Look-ups in named tables: a row name and a column name give one cell, copied from the table.

zimala:
|  | silen | mipagit |
|---|---|---|
| bav | 38.0 | -24.9 |
| doretik | -36.9 | 56.6 |
| kudek | 34.3 | 5.4 |
| suz | 17.5 | 0.3 |
| gogoge | 59.6 | 23.7 |
| vuker | -8.3 | 77.1 |
| megado | -15.3 | 53.9 |
| kitoz | 38.0 | -85.8 |
| lunuzi | 43.7 | 39.6 |
| dibebi | 19.6 | 42.8 |
| luvinap | 74.2 | 38.9 |
| riv | 25.1 | 9.9 |

riv, silen: 25.1
lunuzi, mipagit: 39.6
suz, mipagit: 0.3
lunuzi, silen: 43.7
vuker, silen: -8.3
kitoz, silen: 38.0
megado, mipagit: 53.9
gogoge, mipagit: 23.7
gogoge, silen: 59.6
doretik, mipagit: 56.6
riv, mipagit: 9.9
doretik, silen: -36.9
megado, silen: -15.3
dibebi, silen: 19.6
kudek, silen: 34.3
kudek, mipagit: 5.4
vuker, mipagit: 77.1
bav, silen: 38.0
Row with the largest silen: luvinap

Table fisafe
columns: luza, kug, tupu, puzi, ros, suri, nak, kamusu
sudigu: [6636, 4597, 5850, 4231, 5268, 4317, 5801, 4953]
mon: [5411, 4872, 4670, 4126, 4124, 4647, 4974, 4317]
revobed: [5572, 4804, 5479, 4863, 5040, 4578, 5390, 4635]
famaso: [2730, 4493, 4147, 5565, 4596, 4671, 3760, 4309]
sugok: [4357, 4159, 4816, 3848, 5258, 4544, 3347, 6778]
roke: [4926, 4650, 4510, 3958, 4288, 4627, 4342, 4971]
bir: [6141, 5079, 5022, 5173, 3925, 4336, 6881, 1757]
dobuzek: [4118, 4593, 5205, 4094, 5646, 5108, 2761, 8163]
dogove: [5282, 4266, 4834, 3723, 4801, 4328, 4402, 5447]

sudigu, suri -> 4317
dogove, nak -> 4402
sugok, kug -> 4159
sudigu, kamusu -> 4953
famaso, ros -> 4596
mon, suri -> 4647
dogove, puzi -> 3723
famaso, tupu -> 4147
roke, kug -> 4650
bir, tupu -> 5022
dobuzek, suri -> 5108
famaso, kamusu -> 4309

Table nibud
cols = suk, ladudi, pupi, nobe, vuk, lor, bunuver, memidiz
vir: [447, 401, 657, 443, 458, 561, 216, 585]
dol: [461, 600, 420, 736, 752, 490, 216, 494]
zako: [464, 622, 349, 715, 697, 418, 216, 429]
selez: [449, 409, 621, 423, 417, 521, 216, 549]
gar: [452, 614, 390, 749, 750, 457, 216, 468]
fimuro: [463, 585, 354, 614, 564, 374, 216, 398]
beve: [445, 517, 433, 519, 459, 382, 216, 421]
ged: [443, 396, 673, 447, 468, 573, 216, 597]
poz: [470, 415, 587, 383, 366, 496, 216, 518]
mobif: [484, 496, 569, 592, 647, 595, 216, 584]

poz, pupi: 587
gar, ladudi: 614
gar, vuk: 750
dol, memidiz: 494
dol, vuk: 752
vir, memidiz: 585
ged, vuk: 468
fimuro, nobe: 614
vir, pupi: 657
gar, pupi: 390
gar, bunuver: 216
vir, bunuver: 216
vir, lor: 561
fimuro, vuk: 564
Which row has the largest nobe? gar

nol:
,fuge,vov,zazum,tof,mataler,mafub
nunifit,18.73,-59.42,-13.39,12.26,-14.98,31.15
teb,-3.08,85.14,40.31,14.00,43.41,-16.69
pek,2.52,35.00,22.94,13.52,24.93,-4.24
gofav,28.91,-87.39,-26.35,9.80,-29.92,47.34

fuge of teb is -3.08
fuge of gofav is 28.91
tof of nunifit is 12.26
fuge of nunifit is 18.73
mataler of pek is 24.93
vov of gofav is -87.39
mafub of pek is -4.24
tof of pek is 13.52
Row with the largest tof: teb

rog
|  | zorobuz | kanava | zuzikit |
|---|---|---|---|
| ripizam | 152 | 198 | 210 |
| bopat | 154 | 128 | 192 |
| vafate | 150 | 134 | 251 |
| duda | 175 | 159 | 170 |
| dil | 142 | 152 | 172 |
| tarite | 162 | 153 | 54 |
| pani | 161 | 143 | 124 |

zorobuz of tarite = 162
zuzikit of ripizam = 210
kanava of tarite = 153
zorobuz of pani = 161
zorobuz of ripizam = 152
kanava of duda = 159
zorobuz of dil = 142
kanava of ripizam = 198
zuzikit of dil = 172
kanava of pani = 143
kanava of dil = 152
zorobuz of vafate = 150
kanava of vafate = 134
zuzikit of vafate = 251
zuzikit of pani = 124
zuzikit of bopat = 192
Which row has the largest kanava? ripizam

fivor =
,pok,gite,tudit,vadu
dok,44,46,52,45
fip,43,23,75,43
gapat,44,38,43,38
ziran,29,54,62,71

What is the gite of gapat in fivor? 38
What is the vadu of dok in fivor? 45
What is the pok of ziran in fivor? 29
What is the gite of fip in fivor? 23
What is the pok of fip in fivor? 43
What is the vadu of fip in fivor? 43

san =
         pof  nimid  nos  regop  mir  maro  sokavul  vikaran
dad      152    158   81    138  133   122      174      201
zono      57     51  130     72   76    88       35        7
debit    150    156   79    136  132   120      172      199
zirefif   56     51  130     71   76    87       34        6
tumalav   56     51  129     71   76    87       34        7
ruzib    147    153   75    133  128   117      169      196
pag       56     51  130     71   76    87       34        6
rofer     56     50  129     71   75    87       34        6
rizo     150    156   79    136  132   120      172      199
mesu     152    158   81    138  133   122      174      201

sokavul of tumalav is 34
nos of debit is 79
maro of debit is 120
pof of pag is 56
maro of ruzib is 117
regop of ruzib is 133
mir of zirefif is 76
sokavul of debit is 172

midu =
columns: siguz, kas
regobo: [867, 656]
sipo: [622, 647]
pag: [698, 654]
ligureg: [818, 619]
gezipu: [843, 650]
fesalil: [569, 623]
pazaze: [495, 589]
nov: [569, 671]
pazelo: [243, 655]
nipune: [337, 631]
zok: [889, 688]
buvegi: [821, 621]

kas of buvegi is 621
siguz of ligureg is 818
kas of zok is 688
kas of pazaze is 589
kas of pag is 654
siguz of fesalil is 569
kas of gezipu is 650
kas of sipo is 647
kas of nipune is 631
siguz of sipo is 622
kas of nov is 671
siguz of buvegi is 821
siguz of nov is 569
siguz of pazaze is 495
siguz of zok is 889
kas of pazelo is 655
siguz of pag is 698
kas of ligureg is 619
siguz of regobo is 867

